Below is a small trained network, with its code and all its weights. Each question gives an input and a target symbol and asks what happens when units are switched off, that is, made to give their printed mean instead of their output.

import numpy as np


def w(rows, s, z=0):
    codes = np.array(rows[::2]) - 128.0
    scale = np.full(codes.shape[1], s)
    scale[-1] = z or s
    return codes * scale


def f(y):
    return np.maximum(y, 0)


def softmax(a):
    e = np.exp(a - a.max(-1, keepdims=True))
    return e / e.sum(-1, keepdims=True)


def log_softmax(a):
    a = a - a.max(-1, keepdims=True)
    return a - np.log(np.exp(a).sum(-1, keepdims=True))


def net(x, mask):
    ids = ['βγεζηθλμξπτφψω'.index(c) for c in x.split()]
    T = len(ids)
    res = E[ids] + P[:T]
    r = res
    for j in range(2):
        rows = slice(2 * j, 2 * j + 2)
        q, k, v = (r @ M[0][rows].T for M in (Q, K, V))
        z = softmax(np.where(np.tri(T) > 0, q @ k.T / 2**0.5, -1e9)) @ v
        o = O[0][rows]
        res = res + np.where(mask[j], z, o[:, -1]) @ o[:, :-1]
    y = f(res @ A[0][:, :-1].T + A[0][:, -1])
    res = res + np.where(mask[2:6], y, B[0][:, -1]) @ B[0][:, :-1]
    return log_softmax(res[-1] @ U[:, :-1].T + U[:, -1])


Q, K, V, O, A, B = {}, {}, {}, {}, {}, {}
E = w([
[148,175,85,98,88],'β',
[98,147,103,162,68],'γ',
[137,121,116,117,84],'ε',
[126,193,111,136,59],'ζ',
[83,162,88,103,95],'η',
[75,121,92,77,126],'θ',
[109,172,111,72,111],'λ',
[104,210,179,90,73],'μ',
[24,121,134,127,130],'ξ',
[200,90,225,86,96],'π',
[171,124,95,135,37],'τ',
[141,146,196,71,76],'φ',
[133,27,65,118,124],'ψ',
[118,5,218,114,189],'ω',
],0.012)
P = w([
[50,32,85,3,90],'0',
[101,130,84,96,129],'1',
[103,124,105,98,116],'2',
[111,104,95,110,125],'3',
[97,100,115,114,100],'4',
[88,95,128,104,94],'5',
[80,99,136,104,74],'6',
[80,85,151,115,68],'7',
[72,79,162,107,64],'8',
[71,66,163,104,59],'9',
[62,51,198,114,52],'10',
[47,25,203,134,45],'11',
[54,20,207,140,39],'12',
[41,19,202,141,41],'13',
],0.0071)
Q[0] = w([
[88,77,115,7,57],'H0',
[111,68,160,98,36],'H0',
[140,117,152,190,161],'H1',
[106,99,153,127,88],'H1',
],0.021)
K[0] = w([
[72,105,107,6,16],'H0',
[124,131,88,30,94],'H0',
[148,176,106,107,177],'H1',
[104,59,136,77,63],'H1',
],0.025)
V[0] = w([
[78,105,141,252,21],'H0',
[235,199,8,90,87],'H0',
[237,56,64,138,50],'H1',
[116,209,192,75,19],'H1',
],0.024)
O[0] = w([
[185,227,113,243,47,40],'H0',
[102,236,78,108,248,87],'H0',
[209,75,20,138,145,217],'H1',
[210,220,137,69,76,254],'H1',
],0.014,0.0072)
A[0] = w([
[169,187,141,175,244,66],'N0',
[129,95,151,148,72,1],'N1',
[162,175,150,254,138,111],'N2',
[113,53,117,223,179,90],'N3',
],0.011,0.0091)
B[0] = w([
[140,126,254,251,173,192],'N0',
[72,158,3,15,187,246],'N1',
[52,10,167,128,72,215],'N2',
[94,224,184,162,121,254],'N3',
],0.0074,0.0089)
U = w([
[94,168,154,135,204,2],'β',
[86,123,159,199,52,100],'γ',
[121,156,52,146,134,175],'ε',
[73,201,160,148,104,146],'ζ',
[61,196,104,121,125,209],'η',
[77,40,244,151,138,223],'θ',
[55,140,111,68,181,57],'λ',
[112,164,184,118,103,149],'μ',
[18,175,63,112,71,50],'ξ',
[162,50,168,131,132,53],'π',
[134,149,143,190,132,84],'τ',
[146,117,188,119,120,144],'φ',
[63,52,55,197,166,178],'ψ',
[3,167,181,143,104,213],'ω',
],0.0054,0.0084)

Each question gives the input, a string of symbols that net reads in full, and the target symbol t.
The units are the heads (2 rows each of Q, K, V and O) and the neurons (one row each of A and B). Each row of codes is followed by its name. A weight is (code - 128) times the scale printed after its matrix; where a second scale follows, it is the last column's (O, A, B and U).
mask holds one flag per unit, heads first, then neurons. A switched-off unit (its flag False) gives its mean, the last column of its rows in O or B, instead of its output. The means were averaged over made-up inputs and are rounded, as every weight is.
A unit's drop is (log p(t) with every unit on - log p(t) with that unit switched off) / (log p(t) with every unit on - log p(t) with every unit switched off).
The circuit of an input: a set's keep is (log p(t) with only the set's units on - log p(t) with every unit switched off) / (log p(t) with every unit on - log p(t) with every unit switched off). Starting from all 6 units, units are removed one at a time, each time the one whose removal leaves the highest keep (on an exact tie, the one counted first), for as long as the keep stays at least 0.8.
circuit, biggest first: the units of the circuit, biggest drop first
most important unit: the unit with the biggest drop
top k neurons: the k neurons with the biggest drops, biggest first
heads that matter: for each layer, one digit per head in row order, 1 if its drop is at least 0.15 and else 0, layers parted by /
input β λ ω ω γ ξ λ λ ξ μ π η, target β: heads that matter -> 10
input π θ ξ ω λ γ φ π, target π: circuit, biggest first -> (H0; H1)
input β ω λ γ η θ λ ψ ψ λ μ ε, target β: heads that matter -> 10
input θ ξ θ η β β ω ξ γ, target θ: circuit, biggest first -> (H0; H1)
input ξ γ μ, target ξ: heads that matter -> 10
input γ λ ψ ψ, target γ: circuit, biggest first -> (H0; N2)
input θ ω θ λ β, target θ: heads that matter -> 11
input π θ ω θ λ, target θ: heads that matter -> 10
input π β τ ω λ ξ τ π ξ λ λ ψ π, target π: circuit, biggest first -> (H1; H0)
input λ θ θ τ β, target λ: circuit, biggest first -> (H0)
input ξ τ θ γ λ γ ξ λ β ζ ε, target ξ: heads that matter -> 10
input τ θ ω θ ζ, target τ: heads that matter -> 11
input ξ β γ λ θ λ γ γ η ζ, target ξ: top 2 neurons -> (N1; N0)
input μ θ λ ζ, target μ: heads that matter -> 01
input γ ξ λ ε β, target γ: heads that matter -> 10
input ψ θ η γ ζ, target ψ: heads that matter -> 01
input γ θ η θ λ, target γ: top 2 neurons -> (N2; N1)
input ε τ β τ γ β, target ε: most important unit -> H1
input τ θ ξ ζ λ λ, target τ: heads that matter -> 11
input ξ λ β ξ γ η ε λ λ τ π ξ λ λ, target ξ: circuit, biggest first -> (N1; H0)
input τ γ θ ψ ξ ζ λ π γ γ, target τ: circuit, biggest first -> (H0; N0; H1)
input λ β τ θ π ω τ λ ξ ζ, target λ: circuit, biggest first -> (H0)
